Below is a small trained network, with its code and all its weights. Each question gives an input and a target symbol and asks what happens when units are switched off, that is, made to give their printed mean instead of their output.

import numpy as np


def w(rows, s, z=0):
    codes = np.array(rows[::2]) - 128.0
    scale = np.full(codes.shape[1], s)
    scale[-1] = z or s
    return codes * scale


def f(y):
    return np.maximum(y, 0)


def softmax(a):
    e = np.exp(a - a.max(-1, keepdims=True))
    return e / e.sum(-1, keepdims=True)


def log_softmax(a):
    a = a - a.max(-1, keepdims=True)
    return a - np.log(np.exp(a).sum(-1, keepdims=True))


def net(x, mask):
    ids = ['αδημπτω'.index(c) for c in x.split()]
    T = len(ids)
    res = E[ids] + P[:T]
    u = 0
    for l in range(3):
        r = res
        for j in range(2):
            rows = slice(2 * j, 2 * j + 2)
            q, k, v = (r @ M[l][rows].T for M in (Q, K, V))
            z = softmax(np.where(np.tri(T) > 0, q @ k.T / 2**0.5, -1e9)) @ v
            o = O[l][rows]
            res = res + np.where(mask[u + j], z, o[:, -1]) @ o[:, :-1]
        u += 2
        y = f(res @ A[l][:, :-1].T + A[l][:, -1])
        res = res + np.where(mask[u : u + 4], y, B[l][:, -1]) @ B[l][:, :-1]
        u += 4
    return log_softmax(res[-1] @ U[:, :-1].T + U[:, -1])


Q, K, V, O, A, B = {}, {}, {}, {}, {}, {}
E = w([
[144,126,132,97],'α',
[133,195,174,136],'δ',
[149,181,140,95],'η',
[3,157,150,101],'μ',
[86,50,143,126],'π',
[72,136,65,176],'τ',
[111,108,109,171],'ω',
],0.018)
P = w([
[150,254,156,75],'0',
[63,106,104,165],'1',
[66,112,89,176],'2',
[76,116,84,182],'3',
[71,126,81,193],'4',
[82,136,79,206],'5',
],0.0074)
Q[0] = w([
[3,144,157,114],'0.h1',
[113,105,77,205],'0.h1',
[87,30,2,233],'0.h2',
[208,150,211,144],'0.h2',
],0.0077)
K[0] = w([
[125,173,195,169],'0.h1',
[144,150,128,58],'0.h1',
[99,113,78,248],'0.h2',
[185,85,97,57],'0.h2',
],0.012)
V[0] = w([
[129,1,122,118],'0.h1',
[23,134,80,218],'0.h1',
[130,191,170,146],'0.h2',
[160,122,220,117],'0.h2',
],0.0082)
O[0] = w([
[95,183,201,96,2],'0.h1',
[31,178,117,233,187],'0.h1',
[88,91,159,246,139],'0.h2',
[168,2,190,140,33],'0.h2',
],0.0062,0.0049)
A[0] = w([
[198,240,227,205,117],'0.n1',
[93,143,254,43,128],'0.n2',
[85,99,72,90,68],'0.n3',
[182,209,113,201,253],'0.n4',
],0.0083,0.0045)
B[0] = w([
[191,2,118,143,157],'0.n1',
[148,198,248,209,138],'0.n2',
[189,161,141,132,162],'0.n3',
[48,96,65,179,255],'0.n4',
],0.0075,0.0072)
Q[1] = w([
[104,146,76,160],'1.h1',
[202,129,81,157],'1.h1',
[107,234,81,141],'1.h2',
[3,63,62,215],'1.h2',
],0.012)
K[1] = w([
[187,157,58,140],'1.h1',
[212,63,114,89],'1.h1',
[69,99,168,159],'1.h2',
[117,247,197,167],'1.h2',
],0.011)
V[1] = w([
[178,251,104,130],'1.h1',
[15,212,254,183],'1.h1',
[139,127,27,166],'1.h2',
[40,102,17,192],'1.h2',
],0.0072)
O[1] = w([
[47,156,115,59,124],'1.h1',
[254,217,121,76,149],'1.h1',
[161,72,165,74,167],'1.h2',
[183,64,90,108,246],'1.h2',
],0.0086,0.013)
A[1] = w([
[32,32,138,71,94],'1.n1',
[160,106,1,64,122],'1.n2',
[104,198,49,187,3],'1.n3',
[23,106,172,65,103],'1.n4',
],0.0074,0.0063)
B[1] = w([
[140,214,71,204,171],'1.n1',
[127,103,254,99,254],'1.n2',
[86,120,184,117,160],'1.n3',
[45,35,146,86,142],'1.n4',
],0.0092,0.011)
Q[2] = w([
[141,110,106,188],'2.h1',
[129,69,156,98],'2.h1',
[202,130,170,141],'2.h2',
[153,114,253,135],'2.h2',
],0.013)
K[2] = w([
[159,68,126,181],'2.h1',
[53,162,30,157],'2.h1',
[202,119,2,196],'2.h2',
[70,11,20,215],'2.h2',
],0.0087)
V[2] = w([
[146,144,182,12],'2.h1',
[254,96,111,115],'2.h1',
[154,199,57,215],'2.h2',
[215,152,65,225],'2.h2',
],0.0071)
O[2] = w([
[149,163,142,241,43],'2.h1',
[246,116,104,88,142],'2.h1',
[119,141,44,223,1],'2.h2',
[92,85,23,163,72],'2.h2',
],0.011,0.0042)
A[2] = w([
[204,29,131,236,178],'2.n1',
[211,157,255,150,3],'2.n2',
[34,205,131,244,5],'2.n3',
[74,225,165,30,228],'2.n4',
],0.0053,0.0064)
B[2] = w([
[106,187,139,82,233],'2.n1',
[11,163,68,119,198],'2.n2',
[192,132,142,110,170],'2.n3',
[173,60,126,221,254],'2.n4',
],0.013,0.008)
U = w([
[255,93,160,103,188],'α',
[134,185,132,104,203],'δ',
[69,214,179,50,15],'η',
[158,105,62,112,92],'μ',
[2,197,93,106,3],'π',
[116,123,213,162,147],'τ',
[126,235,103,140,169],'ω',
],0.0069,0.0027)

Each question gives the input, a string of symbols that net reads in full, and the target symbol t.
The units are the heads (2 rows each of Q, K, V and O) and the neurons (one row each of A and B). Each row of codes is followed by its name. A weight is (code - 128) times the scale printed after its matrix; where a second scale follows, it is the last column's (O, A, B and U).
mask holds one flag per unit, layer by layer, with each layer's heads first. A switched-off unit (its flag False) gives its mean, the last column of its rows in O or B, instead of its output. The means were averaged over made-up inputs and are rounded, as every weight is.
A unit's drop is (log p(t) with every unit on - log p(t) with that unit switched off) / (log p(t) with every unit on - log p(t) with every unit switched off).
The circuit of an input: a set's keep is (log p(t) with only the set's units on - log p(t) with every unit switched off) / (log p(t) with every unit on - log p(t) with every unit switched off). Starting from the 12 units with the biggest drops (on a tie, the unit counted first), units are removed one at a time, each time the one whose removal leaves the highest keep (on an exact tie, the one counted first), for as long as the keep stays at least 0.8.
circuit, biggest first: the units of the circuit, biggest drop first
unit that matters most: the unit with the biggest drop
top k neurons: the k neurons with the biggest drops, biggest first
k most important neurons of layer l: the k neurons of layer l with the biggest drops, biggest first
which heads matter: for each layer, one digit per head in row order, 1 if its drop is at least 0.15 and else 0, layers parted by /
input π α δ, target ω: unit that matters most => 1.h2
input π ω α η α α, target ω: 3 most important neurons of layer 0 => 0.n2, 0.n4, 0.n1
input π μ π μ τ, target ω: top 3 neurons => 0.n2, 0.n4, 2.n2
input η τ τ, target π: circuit, biggest first => 0.h1, 1.h1, 2.h1
input ω ω η δ, target α: circuit, biggest first => 1.h2, 2.h1, 0.n1
input η δ π, target π: circuit, biggest first => 1.h1, 0.h1, 1.n1, 2.h1
input τ α α α δ τ, target η: top 3 neurons => 1.n2, 2.n2, 0.n1
input ω ω μ, target ω: circuit, biggest first => 2.h1, 1.h1, 0.h1
input η α α π α, target π: circuit, biggest first => 1.h1, 0.h1, 1.h2, 2.h1
input π ω η, target ω: top 3 neurons => 0.n2, 1.n2, 0.n4
input η η τ α, target π: top 2 neurons => 1.n1, 1.n2
input δ ω μ ω, target μ: 3 most important neurons of layer 1 => 1.n1, 1.n2, 1.n3
input α ω μ ω δ, target μ: which heads matter => 01 / 00 / 10
input δ π ω η τ α, target μ: which heads matter => 01 / 10 / 11
input π μ μ ω, target ω: top 2 neurons => 0.n2, 0.n4
input η η α ω ω π, target π: top 2 neurons => 1.n1, 1.n2
input η τ η, target π: circuit, biggest first => 1.h1, 0.h1, 2.h1
input η π ω, target π: unit that matters most => 1.h1
input τ τ μ, target τ: circuit, biggest first => 2.n4, 2.h2
input τ α ω α, target η: unit that matters most => 2.n2
